What each symbol does to the units:
* | l o g t p q s z
HF | SQ none CQ RH none none none none
CH | TB DQ LD GZ ML FR BH BT
SQ | HF SF JQ SN PF NT HD BQ
PZ | FP BZ QN FG BM NL JG CT
CQ | JQ PR HF ML GZ GN HZ CR
HS | QQ QP DL FZ LP LS CT JG
FG | CR DZ BQ PZ QS FL LT JQ
LD | LQ none CH none RH none none none
BZ | ZC PZ FT DZ HR MN PG LF
JR | LF ML TR PR DQ JN QM ZC
RJ | none none LS none none DL GS none
NL | MB MN TG FL FD PZ QF BR
QQ | HS QM SG HZ BH TQ ML SL
BR | JL ZL GS PP SM CT LS NL
DL | SG NG HS HD MR RJ SN BS
QM | QP QQ none none none none JR none
TP | none SM none none ZL QD none none
QD | DQ TB LJ ZM LF TP FM HR
ZJ | none LS none none none QP ZL none
PB | none PP none ZL none GQ none none
ML | CT JR RH CQ CH JL QQ FP
FD | none none none none NL BM none SM
TH | none none BM none QN none none LQ
LF | JR CT HG GQ QD ZL QP BZ
FL | none none none NL none FG none PP
QS | none none none BM FG none none DS
CR | FG none none FP none none none CQ
TG | none none NL none none QN none GS
BM | BT HR TH QS PZ FD JJ TB
NT | none none PP GS none SQ none none
BQ | none none FG QN none none none SQ
HR | none BM none none BZ none none QD
JL | BR JN HQ GN FR ML TQ MB
RH | SN TR ML HF LD HQ SG NM
FR | SM none none none JL CH none none
BS | none none JG none none none QN DL
JG | SL PG BS LT JJ QF PZ HS
ZC | BZ FP none none none none none JR
CM | none none none none LS LP SM none
HZ | FZ none none QQ none none CQ none
PP | GN PB NT BR JF JQ PN FL
BH | LP none none none QQ none CH none
GZ | DS none none CH CQ none none none
PN | none none none LS none FZ PP none
FZ | HZ ZD HD HS SJ PN JQ LT
JN | ZL JL none none none JR none none
PG | none JG none none none none BZ QP
MG | none GS ZL none none HG none none
LS | TQ ZJ RJ PN CM HS BR QF
JQ | CQ GQ SQ CT DS PP FZ FG
HD | none none FZ DL none none SQ none
BT | BM none none none FP none none CH
PF | none none DS LQ SQ none none none
CT | ML LF SN JQ TB BR HS PZ
ZM | none DS none QD GQ none none none
ZL | JN BR MG PB TP LF ZJ MN
GS | HQ MG BR NT ZR SN RJ TG
QP | QM HS NG ZD FM ZJ LF PG
FP | PZ ZC NM CR BT MB SL ML
MR | none none LP none DL none LQ none
LQ | LD LJ TB PF SN ZR MR TH
SL | JG none none none none none FP QQ
SF | none SQ GQ HG none none none none
DS | GZ ZM PF TB JQ JF SJ QS
HQ | GS none JL none none RH none none
MB | NL none none none none FP none JL
SG | DL none QQ none none none RH none
QF | none none none none none JG NL LS
JJ | none none none none JG none BM LP
NM | QN none FP none none none none RH
MN | none NL none none none BZ none ZL
JF | none none none SM PP DS none none
DZ | none FG none BZ none none none GQ
SM | FR TP ZR JF BR TB CM FD
SN | RH HG CT SQ LQ GS DL QN
LT | none none none JG none none FG FZ
FT | none QN BZ none none none none HG
SJ | none none none LP FZ none DS none
TQ | LS none none none none QQ JL none
QN | NM FT PZ BQ TH TG BS SN
LJ | none LQ QD none HG none none none
HG | TR SN LF SF LJ MG NG FT
LP | BH FM MR SJ HS CM TB JJ
GN | PP none none JL none CQ none none
NG | none DL QP none none none HG none
TR | HG RH JR none none none none none
ZR | none none SM none GS LQ none none
DQ | QD CH none none JR none none none
FM | none LP none none QP none QD none
TB | CH QD LQ DS CT SM LP BM
ZD | none FZ none QP none none GQ none
GQ | PR JQ SF LF ZM PB ZD DZ
PR | GQ CQ none JR none none none none

In the rows, zero is written as 125.

The rows follow the links: the fewer symbols apart two units are, the more alike their rows tend to be.

Each row is also shifted at random along 8 hidden directions that mean nothing.

Some units, each with a row of numbers:
PP: 73 126 139 115 147 127 125 155 150 124 150 149 136 95 111 154 124 140 162 137 98 158 148 120 140 110 116 93 115 133 122 111 140 126 161 137 121 151 137 115 147 145 123 121 98 105 151 86 119 147 110 139 86 133
CQ: 136 149 117 98 96 173 113 116 70 105 104 128 116 147 160 185 103 155 111 142 112 123 168 116 116 132 136 140 126 146 135 116 80 180 91 115 142 139 112 113 123 78 137 99 143 98 142 103 129 89 127 149 164 143
SF: 169 169 106 119 118 125 129 129 130 134 130 129 139 159 110 138 128 137 138 159 115 146 140 143 162 145 157 120 128 120 118 115 140 164 159 102 135 167 103 140 119 158 117 75 159 101 120 111 107 140 123 117 139 127
BT: 93 105 145 138 109 127 130 97 161 148 95 168 96 139 154 134 125 200 117 127 143 120 125 174 79 101 100 165 137 152 134 137 129 147 95 93 175 118 150 86 111 86 129 133 147 118 124 117 114 101 162 93 133 172
GQ: 92 150 122 148 106 116 113 139 107 165 130 132 135 128 113 152 99 105 125 99 111 116 95 109 179 163 132 123 110 134 119 100 137 142 112 157 123 146 143 120 152 112 130 113 126 116 129 117 129 128 99 90 92 154
GN: 121 147 124 132 152 128 136 143 128 151 139 99 133 104 149 143 148 113 132 141 142 133 125 115 168 130 145 126 112 120 116 116 146 131 121 138 152 134 134 106 135 140 128 131 104 118 114 115 138 107 110 115 115 135
QM: 113 109 120 134 108 131 97 116 123 113 126 129 121 147 146 98 131 145 89 120 142 128 103 117 138 149 151 117 149 102 100 117 126 149 168 150 128 165 127 111 134 153 115 95 121 148 123 142 133 105 115 112 108 95
DQ: 142 135 133 123 131 128 150 91 122 144 135 111 113 145 139 129 182 131 135 155 125 127 168 146 119 149 128 130 138 126 113 106 138 115 110 90 158 94 150 104 92 180 123 112 149 120 116 134 138 99 163 93 179 140
SG: 124 103 132 122 108 148 107 86 141 102 123 168 84 148 153 134 121 181 91 116 114 144 184 179 98 112 129 165 187 139 119 130 137 174 140 91 149 120 113 94 132 99 118 95 139 141 135 103 87 126 162 99 140 135
LP: 117 103 117 109 123 122 138 114 102 107 134 89 134 149 108 120 147 108 100 110 111 125 135 111 143 129 139 102 157 110 119 92 120 138 147 113 112 122 127 140 112 159 124 120 129 149 126 139 137 126 136 114 156 90
JG: 111 94 145 129 116 108 114 153 203 117 122 170 140 104 117 78 121 156 131 88 152 129 70 111 111 72 117 86 124 110 132 134 163 88 200 134 72 162 134 128 140 88 118 136 140 162 134 123 120 160 111 127 50 98
MB: 174 123 131 121 154 143 135 109 121 115 101 118 116 115 152 117 131 149 124 140 142 125 131 128 82 111 92 129 117 125 132 139 92 118 101 126 159 116 124 114 110 132 129 140 108 104 128 136 132 96 139 153 133 129
NL: 194 115 122 103 161 106 143 120 132 136 108 81 142 111 108 106 141 95 149 145 123 139 131 102 149 114 129 100 107 84 114 90 120 131 132 116 133 116 124 147 120 144 118 120 96 114 98 160 149 129 138 138 140 113
BH: 111 99 122 114 107 168 96 101 99 98 121 149 102 148 155 118 127 170 93 116 110 136 119 119 90 115 121 141 164 131 124 137 97 170 157 107 115 144 113 104 104 120 123 108 129 125 158 119 113 112 130 130 148 120
TH: 157 113 114 109 117 129 133 114 121 115 99 108 133 142 120 107 134 101 144 154 115 128 130 134 119 107 127 133 108 105 131 138 102 143 114 85 117 110 91 146 110 119 130 115 136 107 101 148 115 133 139 138 179 125
PZ: 119 103 148 117 111 120 130 132 158 124 118 135 109 110 103 120 121 108 160 129 92 116 192 116 105 93 95 155 105 132 146 154 129 73 82 109 82 49 146 124 154 83 127 150 133 121 103 119 143 149 153 128 136 142
ZC: 108 126 149 149 119 117 123 132 187 150 116 154 108 113 153 112 150 125 148 113 156 105 148 143 105 125 99 148 106 122 138 146 154 58 90 124 118 78 158 92 152 101 124 142 138 138 108 124 139 117 144 102 96 152
JN: 118 124 118 127 152 128 119 119 120 135 132 131 134 116 147 93 130 158 126 153 167 119 93 126 103 145 142 98 98 129 119 128 113 117 141 167 168 162 131 110 113 164 126 118 96 99 142 133 125 86 114 142 95 122
TQ: 155 119 139 104 144 132 112 123 132 86 128 142 93 104 148 117 135 162 110 120 154 123 154 133 73 97 138 128 140 121 117 155 132 102 133 111 130 105 126 120 110 83 122 126 122 156 125 118 133 106 149 183 143 90
TB: 176 110 116 132 128 99 137 96 120 162 125 99 135 151 118 85 127 131 133 136 129 123 35 115 146 129 137 129 111 119 115 105 153 180 139 95 147 151 138 141 82 136 129 117 140 110 119 159 141 121 120 87 141 145
SJ: 29 127 103 93 93 132 135 131 87 63 126 94 145 170 97 170 122 164 70 188 127 109 179 119 131 145 179 100 155 116 99 109 71 168 163 168 140 185 107 140 135 176 131 93 134 122 114 111 129 90 115 163 156 63
FP: 84 86 134 152 97 155 106 111 145 164 97 166 122 127 161 118 110 142 126 91 113 133 88 119 135 112 81 133 122 149 145 115 111 169 113 147 129 137 147 76 160 100 128 132 117 103 153 129 108 115 111 69 71 184
PR: 130 175 129 116 107 151 130 135 99 113 130 121 125 137 146 160 145 108 137 142 116 123 183 110 140 154 138 150 118 126 127 133 119 120 98 117 113 105 122 116 136 125 128 104 145 108 114 105 140 98 127 137 156 119
BS: 108 104 111 128 117 132 130 112 122 108 116 114 124 142 109 125 125 116 92 117 102 123 149 139 109 120 90 120 157 124 119 124 89 136 144 140 114 119 110 125 147 176 122 139 123 140 131 129 108 136 132 114 120 102
HR: 123 136 110 137 119 138 112 100 85 115 89 125 112 154 111 119 103 131 111 143 114 107 98 112 80 155 86 132 106 129 133 140 44 125 84 121 133 124 125 147 90 153 123 127 134 95 138 146 138 109 122 138 164 128
LQ: 167 123 122 115 117 104 133 106 122 139 124 122 117 137 121 121 126 119 137 123 147 107 86 158 103 111 127 123 114 130 128 114 147 125 93 88 133 105 106 146 76 85 124 137 144 118 132 133 110 135 142 112 159 145
QD: 28 103 119 137 91 118 102 115 111 144 127 150 126 141 107 126 98 142 124 125 116 111 97 119 121 169 143 118 111 148 121 104 119 132 109 142 134 139 138 129 127 110 131 115 121 112 146 136 126 124 116 116 118 144
SQ: 130 136 111 125 114 137 127 132 117 150 148 114 146 154 111 155 121 98 151 133 82 158 133 119 186 128 125 102 126 115 119 84 126 176 164 117 112 165 105 124 140 166 125 101 128 96 143 106 103 155 108 89 102 144
PB: 165 172 124 134 146 103 127 137 112 142 123 104 136 104 118 139 116 103 134 138 140 125 107 114 171 154 161 136 110 120 117 116 146 127 108 130 155 134 134 138 123 112 130 105 113 124 95 128 145 115 110 135 134 132

From each start, follow one symbol. Which unit do you reach?
Answer with the unit's name.
start 129 103 132 115 161 95 133 126 151 123 143 132 129 88 109 92 117 146 154 150 154 123 124 121 102 98 153 122 88 121 122 148 164 93 126 143 137 121 138 140 120 100 127 136 98 122 112 130 135 134 134 166 105 119
q: CT
start 118 100 129 119 171 137 153 94 128 132 135 115 118 134 140 108 178 174 129 168 131 155 119 142 88 122 114 98 132 130 109 113 101 147 165 125 177 162 133 106 86 228 116 132 106 91 152 114 116 104 141 120 131 130
l: SM
start 111 119 120 122 117 111 130 119 131 142 149 136 117 136 102 124 138 118 143 143 121 122 151 159 106 154 121 88 109 135 116 100 126 87 128 145 115 119 115 130 131 174 120 125 135 104 158 117 105 151 138 110 100 130
s: NG
start 93 104 124 118 109 124 124 112 112 131 87 124 126 142 115 127 109 139 122 125 116 107 108 113 106 114 104 120 105 130 129 119 89 136 90 120 123 118 132 139 117 91 133 131 129 102 124 138 137 109 123 132 147 141
q: FD
start 194 105 110 150 130 117 140 85 104 183 136 84 126 150 118 108 133 68 142 114 80 145 118 146 173 140 104 145 132 131 123 89 142 175 112 100 143 110 118 123 122 184 119 127 129 110 123 148 109 154 136 40 122 173
g: CT
start 84 117 139 128 146 107 122 123 142 133 145 144 109 85 106 138 113 129 139 130 123 131 183 134 114 146 138 127 108 133 124 110 150 76 85 136 153 81 147 121 145 105 126 128 96 130 121 113 137 133 148 131 123 139
p: TP
start 103 139 124 114 103 132 112 152 93 96 121 128 124 128 116 164 91 127 89 96 125 99 134 113 127 127 138 130 135 140 134 128 113 124 107 140 106 123 124 129 135 61 130 126 136 149 131 110 132 116 107 147 127 104
t: HS
start 141 151 136 137 115 110 129 143 170 132 118 129 123 123 118 138 125 112 118 86 109 134 118 119 169 105 102 139 149 118 129 120 151 121 140 110 98 119 151 123 146 114 124 131 140 167 104 115 132 143 118 89 106 122
z: FZ
start 159 122 114 113 130 138 137 110 86 95 138 89 120 133 112 125 145 79 107 106 101 118 140 129 108 124 107 129 161 117 132 136 98 114 106 96 91 79 100 142 97 141 121 145 139 146 130 130 125 134 143 132 186 94
s: LQ
start 76 91 113 128 113 144 132 131 113 131 148 103 139 123 151 111 165 71 143 132 132 115 117 121 140 135 124 118 104 118 123 128 126 108 110 138 96 110 100 102 129 150 125 143 122 111 124 139 111 117 121 119 136 125
g: CH
start 174 165 120 113 128 132 132 132 128 133 130 137 127 151 116 132 135 137 154 137 116 145 80 135 124 102 119 115 125 130 130 139 134 153 159 79 120 161 99 138 81 146 121 112 154 97 146 95 99 153 117 116 143 140
t: LQ
start 112 152 134 92 112 111 141 141 159 111 133 140 135 148 108 144 136 186 145 163 145 129 130 135 126 98 172 97 106 120 118 120 157 139 159 102 145 169 122 143 105 101 123 99 166 108 125 95 130 129 127 142 139 118
s: SJ
start 163 170 120 137 129 113 126 153 108 123 136 91 139 121 119 136 131 65 115 87 130 101 94 95 164 150 128 118 135 108 126 129 131 84 120 144 84 109 134 144 120 138 122 142 139 157 110 134 152 129 100 126 122 92
o: FZ
start 84 143 135 123 139 123 131 138 109 105 129 126 110 107 107 173 114 148 79 111 111 128 175 135 119 126 121 140 161 143 122 129 116 126 116 137 145 114 140 133 132 133 127 134 110 151 129 95 122 121 122 135 130 107
s: PP
start 157 117 120 135 161 89 151 100 132 136 126 95 116 120 110 109 129 126 81 108 144 126 119 169 125 137 123 125 162 131 110 102 149 138 131 124 176 118 127 134 112 163 127 143 107 161 119 137 114 126 142 93 120 119
q: DL
start 138 116 133 143 126 119 132 97 110 149 144 129 117 144 105 115 124 118 142 141 84 137 158 117 129 164 108 132 128 139 124 112 121 120 112 131 130 103 147 125 127 191 119 118 128 102 142 130 125 135 142 80 119 159
t: GQ
start 123 107 138 139 124 104 143 111 143 137 145 120 106 118 116 141 142 94 104 67 101 134 175 160 130 123 95 136 167 140 127 97 160 103 118 113 116 67 141 117 137 129 116 156 131 173 135 114 111 155 155 66 118 134
q: RJ
start 100 85 124 119 104 91 137 117 127 153 124 108 132 148 108 119 86 144 123 144 155 100 113 130 131 127 164 105 101 126 111 92 146 147 105 162 153 135 142 139 136 99 138 127 134 111 120 145 137 111 128 103 96 145
t: JQ
start 83 119 130 137 133 103 110 121 131 144 121 146 133 95 114 96 109 144 124 137 151 119 86 123 131 148 168 138 103 126 122 130 155 129 107 128 165 138 136 129 117 86 126 107 91 118 114 137 128 126 118 137 117 140
q: QD
